Here is a tiny trained network, its code and every weight. The questions are about switching its units off for an input and a class, where a switched-off unit gives its printed mean instead of its output.

import numpy as np


def w(rows, s, z=0):
    codes = np.array(rows[::2]) - 128.0
    scale = np.full(codes.shape[1], s)
    scale[-1] = z or s
    return codes * scale


def f(y):
    return np.maximum(y, 0)


def log_softmax(a):
    a = a - a.max(-1, keepdims=True)
    return a - np.log(np.exp(a).sum(-1, keepdims=True))


def net(x, mask):
    res = np.array(x, float).reshape(1, 8) / 4 @ E
    y = f(res @ A[0][:, :-1].T + A[0][:, -1])
    res = res + np.where(mask, y, B[0][:, -1]) @ B[0][:, :-1]
    return log_softmax(res[-1] @ U[:, :-1].T + U[:, -1])


A, B = {}, {}
E = w([
[130,128,128],'x0',
[126,128,127],'x1',
[249,36,168],'x2',
[130,128,128],'x3',
[50,12,55],'x4',
[195,172,2],'x5',
[130,127,127],'x6',
[131,128,127],'x7',
],0.0069)
A[0] = w([
[68,25,80,123],'n0',
[98,57,76,196],'n1',
[89,163,240,66],'n2',
[179,132,70,170],'n3',
[102,58,93,56],'n4',
[35,67,226,117],'n5',
[77,170,108,61],'n6',
[78,167,101,45],'n7',
[53,204,105,41],'n8',
[190,82,137,36],'n9',
[161,147,28,73],'n10',
[186,179,16,56],'n11',
[76,45,42,120],'n12',
[83,56,91,53],'n13',
[170,127,31,204],'n14',
[177,254,209,45],'n15',
[228,39,142,117],'n16',
[229,59,147,57],'n17',
[171,131,22,220],'n18',
[217,72,126,47],'n19',
[17,231,83,59],'n20',
[191,69,135,255],'n21',
[197,71,139,50],'n22',
[61,48,84,53],'n23',
[85,81,91,67],'n24',
],0.0068,0.0066)
B[0] = w([
[206,195,144,208],'n0',
[144,200,141,225],'n1',
[223,42,75,158],'n2',
[101,103,184,190],'n3',
[220,162,103,149],'n4',
[129,15,189,197],'n5',
[136,100,79,142],'n6',
[45,38,67,138],'n7',
[94,108,11,153],'n8',
[70,46,14,139],'n9',
[160,23,194,163],'n10',
[216,13,166,171],'n11',
[203,211,134,208],'n12',
[247,178,101,155],'n13',
[96,92,225,227],'n14',
[254,175,69,174],'n15',
[55,135,41,197],'n16',
[93,125,21,167],'n17',
[92,99,217,242],'n18',
[75,103,12,154],'n19',
[90,51,13,185],'n20',
[45,212,118,254],'n21',
[94,45,23,148],'n22',
[218,125,108,167],'n23',
[219,190,84,149],'n24',
],0.0077,0.0071)
U = w([
[94,174,154,255],'0',
[67,115,16,40],'1',
[255,237,117,22],'2',
[72,189,184,215],'3',
[143,31,229,29],'4',
[67,211,174,179],'5',
],0.0092,0.0076)

Each question gives the input, the list of numbers given to net, and the class t.
The units are the neurons (one row each of A and B). Each row of codes is followed by its name. A weight is (code - 128) times the scale printed after its matrix; where a second scale follows, it is the last column's (A, B and U).
mask holds one flag per neuron, in row order. A switched-off neuron (its flag False) gives its mean, the last column of its row in B, instead of its output. The means were averaged over made-up inputs and are rounded, as every weight is.
A unit's drop is (log p(t) with every unit on - log p(t) with that unit switched off) / (log p(t) with every unit on - log p(t) with every unit switched off).
The circuit of an input: a set's keep is (log p(t) with only the set's units on - log p(t) with every unit switched off) / (log p(t) with every unit on - log p(t) with every unit switched off). Starting from the 12 units with the biggest drops (on a tie, the unit counted first), units are removed one at a time, each time the one whose removal leaves the highest keep (on an exact tie, the one counted first), for as long as the keep stays at least 0.8.
circuit, biggest first: the units of the circuit, biggest drop first
most important unit: the unit with the biggest drop
top k neurons: the k neurons with the biggest drops, biggest first
drop of u: that unit's drop, to one decimal
input [2,4,-4,-2,7,5,3,-3], class 2: circuit, biggest first	(n12 n0 n13)
input [1,-4,-8,-4,-1,-8,1,-4], class 1: most important unit	n20
input [1,2,4,0,-2,5,1,0], class 4: circuit, biggest first	(n14 n18)
input [5,8,-3,6,-4,-7,-3,1], class 4: circuit, biggest first	(n5 n2)
input [7,-1,-7,-1,0,-7,-2,3], class 1: circuit, biggest first	(n20 n8 n2)
input [4,5,6,4,6,-6,5,6], class 1: circuit, biggest first	(n16 n18)
input [-4,-7,4,0,4,8,2,8], class 3: top 2 neurons	(n21 n5)
input [6,-1,-6,5,0,-8,-8,-2], class 4: circuit, biggest first	(n5 n2)
input [8,-7,4,-1,-8,-5,7,-5], class 2: top 2 neurons	(n15 n2)
input [6,-2,6,4,-4,1,8,7], class 5: top 2 neurons	(n20 n21)
input [-1,-6,6,0,8,6,-8,-7], class 2: top 2 neurons	(n12 n0)
input [-2,-3,-2,-5,2,7,-7,-3], class 4: top 2 neurons	(n11 n10)
input [-7,6,1,2,-7,-8,2,0], class 4: top 3 neurons	(n5 n2 n12)
input [0,-1,-2,0,-6,-1,-4,2], class 2: circuit, biggest first	(n15)
input [-8,-8,-3,6,0,8,1,-4], class 4: top 2 neurons	(n11 n10)
input [1,-8,-1,7,0,-8,5,0], class 4: top 2 neurons	(n5 n2)
input [4,-1,-8,-1,-7,-3,6,-6], class 1: top 2 neurons	(n20 n8)
input [-3,-4,-7,-1,8,-4,4,0], class 2: drop of n0	0.2
input [0,0,8,0,-1,-2,-6,-8], class 1: drop of n16	0.1
input [4,2,7,6,-7,-1,-7,4], class 1: drop of n4	0.0
input [-1,5,-3,-6,-1,8,3,-6], class 4: top neuron	(n11)
